Here is a tiny trained network, its code and every weight. The questions are about switching its units off for an input and a class, where a switched-off unit gives its printed mean instead of its output.

import numpy as np


def w(rows, s, z=0):
    codes = np.array(rows[::2]) - 128.0
    scale = np.full(codes.shape[1], s)
    scale[-1] = z or s
    return codes * scale


def norm(h):
    return h / np.sqrt((h * h).mean(-1, keepdims=True) + 1e-5)


def f(y):
    return np.maximum(y, 0)


def log_softmax(a):
    a = a - a.max(-1, keepdims=True)
    return a - np.log(np.exp(a).sum(-1, keepdims=True))


def net(x, mask):
    res = np.array(x, float).reshape(1, 2) / 4 @ E
    u = 0
    for l in range(2):
        y = f(norm(res) @ A[l][:, :-1].T + A[l][:, -1])
        res = res + np.where(mask[u : u + 14], y, B[l][:, -1]) @ B[l][:, :-1]
        u += 14
    return log_softmax(norm(res)[-1] @ U[:, :-1].T + U[:, -1])


A, B = {}, {}
E = w([
[11,156,147,77,199,143,112,56,115,151,88,120],'x0',
[123,145,207,145,95,29,197,134,45,109,43,175],'x1',
],0.011)
A[0] = w([
[202,206,157,127,150,91,126,127,95,105,119,186,166],'L0N0',
[48,92,138,137,121,64,111,91,111,109,87,118,124],'L0N1',
[118,107,165,167,90,166,156,161,88,121,143,132,31],'L0N2',
[36,62,120,151,131,228,139,170,105,145,162,119,150],'L0N3',
[142,157,128,89,114,106,82,89,196,158,125,127,6],'L0N4',
[143,110,84,123,110,118,103,104,214,140,125,77,189],'L0N5',
[55,104,166,103,131,254,157,176,84,172,201,141,127],'L0N6',
[52,99,160,103,109,166,197,171,67,164,96,102,118],'L0N7',
[217,162,118,130,76,67,97,118,187,134,131,128,148],'L0N8',
[84,134,124,139,161,140,99,65,137,144,133,114,39],'L0N9',
[46,95,142,128,124,89,177,165,96,136,85,120,117],'L0N10',
[28,158,133,126,94,31,87,56,170,66,86,161,53],'L0N11',
[123,124,145,90,125,84,144,159,101,132,126,140,46],'L0N12',
[157,155,105,173,150,96,90,88,137,115,133,138,6],'L0N13',
],0.0059,0.0025)
B[0] = w([
[165,65,111,184,109,92,71,63,198,98,128,95,249],'L0N0',
[141,186,196,102,155,195,200,147,98,194,211,116,244],'L0N1',
[88,212,118,58,186,143,93,134,154,154,159,142,166],'L0N2',
[191,166,138,153,179,104,117,65,118,129,84,116,223],'L0N3',
[120,73,100,96,125,134,175,188,105,114,175,134,156],'L0N4',
[137,162,135,127,155,39,112,105,112,90,97,148,247],'L0N5',
[161,186,104,160,162,122,126,70,100,98,132,135,213],'L0N6',
[143,124,85,133,111,65,114,49,181,91,167,150,223],'L0N7',
[43,81,125,136,202,191,172,123,56,118,128,122,241],'L0N8',
[75,74,114,106,89,148,176,233,113,124,142,153,202],'L0N9',
[145,121,102,147,96,72,71,41,188,70,141,103,253],'L0N10',
[149,171,100,133,178,228,150,214,103,180,73,128,248],'L0N11',
[104,68,102,218,61,138,160,79,110,95,83,101,181],'L0N12',
[172,122,2,153,136,112,157,117,113,113,121,99,128],'L0N13',
],0.0084,0.0046)
A[1] = w([
[100,144,140,106,126,150,133,97,141,149,144,120,103],'L1N0',
[117,141,110,116,136,179,97,126,179,156,153,111,95],'L1N1',
[157,113,132,144,145,110,125,114,121,112,151,112,85],'L1N2',
[116,133,135,120,85,134,134,103,181,143,151,127,4],'L1N3',
[194,124,140,156,76,113,177,156,117,122,150,139,170],'L1N4',
[193,179,134,116,119,164,151,183,127,170,146,132,28],'L1N5',
[24,116,166,70,112,119,112,139,125,150,96,140,193],'L1N6',
[147,114,81,87,104,137,56,138,208,125,170,121,17],'L1N7',
[111,156,156,104,82,79,133,132,139,137,86,155,101],'L1N8',
[178,165,81,157,137,142,122,98,180,119,146,124,95],'L1N9',
[192,99,135,124,72,157,146,250,126,152,147,141,106],'L1N10',
[115,126,143,123,178,63,125,147,47,92,84,152,44],'L1N11',
[44,52,101,135,75,204,107,71,229,147,156,74,154],'L1N12',
[187,155,179,139,84,105,164,134,107,159,107,129,72],'L1N13',
],0.015,0.0024)
B[1] = w([
[122,107,107,83,122,147,115,205,131,153,129,141,176],'L1N0',
[187,157,159,216,109,72,152,2,140,106,105,104,193],'L1N1',
[107,222,116,55,133,125,151,132,154,178,84,165,207],'L1N2',
[138,138,106,89,175,137,113,190,84,139,107,139,133],'L1N3',
[89,172,108,96,230,218,131,97,117,174,153,97,232],'L1N4',
[103,78,129,103,70,70,87,177,143,89,112,170,149],'L1N5',
[146,130,76,126,188,232,167,159,117,177,164,83,166],'L1N6',
[120,140,140,154,165,19,75,11,108,50,93,134,193],'L1N7',
[183,124,85,166,180,91,38,60,147,58,172,116,175],'L1N8',
[106,80,145,131,81,152,151,191,127,135,138,146,250],'L1N9',
[70,173,121,74,182,237,190,145,118,231,111,93,190],'L1N10',
[136,92,156,121,8,103,130,202,168,129,128,168,211],'L1N11',
[149,111,160,107,34,106,160,255,119,132,123,186,174],'L1N12',
[142,107,114,146,104,46,81,100,147,56,127,154,195],'L1N13',
],0.0083,0.011)
U = w([
[180,169,97,188,118,22,90,12,157,52,105,171,179],'0',
[110,202,73,104,217,216,167,99,119,198,124,115,221],'1',
[133,110,144,106,8,98,137,232,142,140,108,193,184],'2',
[161,102,186,96,121,102,40,128,107,176,179,56,12],'3',
[136,80,162,161,107,152,33,128,74,147,101,72,14],'4',
[141,83,148,126,99,127,61,132,99,136,123,33,28],'5',
[169,91,181,143,108,128,94,121,80,141,176,61,1],'6',
[147,76,135,165,137,108,86,150,59,128,169,68,14],'7',
],0.012,0.004)

Each question gives the input, the list of numbers given to net, and the class t.
The units are the neurons (one row each of A and B). Each row of codes is followed by its name. A weight is (code - 128) times the scale printed after its matrix; where a second scale follows, it is the last column's (A, B and U).
mask holds one flag per neuron, layer by layer. A switched-off neuron (its flag False) gives its mean, the last column of its row in B, instead of its output. The means were averaged over made-up inputs and are rounded, as every weight is.
A unit's drop is (log p(t) with every unit on - log p(t) with that unit switched off) / (log p(t) with every unit on - log p(t) with every unit switched off).
The circuit of an input: a set's keep is (log p(t) with only the set's units on - log p(t) with every unit switched off) / (log p(t) with every unit on - log p(t) with every unit switched off). Starting from the 12 units with the biggest drops (on a tie, the unit counted first), units are removed one at a time, each time the one whose removal leaves the highest keep (on an exact tie, the one counted first), for as long as the keep stays at least 0.8.
units of the circuit, in order: the units of the circuit, biggest drop first
most important unit: the unit with the biggest drop
k most important neurons: the k neurons with the biggest drops, biggest first
top k neurons in layer l: the k neurons of layer l with the biggest drops, biggest first
drop of u: that unit's drop, to one decimal
input [-5,4], class 1: top 2 neurons in layer 0 => [L0N5 L0N3]
input [2,-4], class 0: top 2 neurons in layer 0 => [L0N8 L0N1]
input [-3,3], class 2: units of the circuit, in order => [L1N1]
input [-3,-1], class 2: top 4 neurons in layer 0 => [L0N8 L0N1 L0N5 L0N11]
input [3,-1], class 2: units of the circuit, in order => [L1N4 L0N9]
input [3,-4], class 0: 2 most important neurons => [L0N1 L1N4]
input [-1,3], class 2: 3 most important neurons => [L0N0 L0N5 L1N12]
input [-5,-4], class 1: 2 most important neurons => [L0N10 L0N0]
input [-3,-3], class 2: top 3 neurons in layer 0 => [L0N8 L0N10 L0N0]
input [-6,-6], class 0: top 2 neurons in layer 1 => [L1N7 L1N1]
input [-1,-3], class 2: 3 most important neurons => [L0N5 L0N10 L0N0]
input [-6,5], class 1: 2 most important neurons => [L1N4 L0N5]
input [6,-8], class 0: top 2 neurons in layer 1 => [L1N1 L1N7]
input [-8,-5], class 1: most important neuron => [L1N10]
input [-2,3], class 2: 2 most important neurons => [L0N0 L1N12]
input [6,-6], class 0: top 4 neurons in layer 0 => [L0N8 L0N1 L0N3 L0N6]
input [4,-8], class 0: drop of L1N7 => 0.1
input [1,0], class 2: drop of L1N5 => 0.8
input [-2,0], class 2: drop of L0N8 => 1.5
input [5,-7], class 0: most important unit => L1N1
input [-6,-8], class 0: drop of L1N7 => 2.6
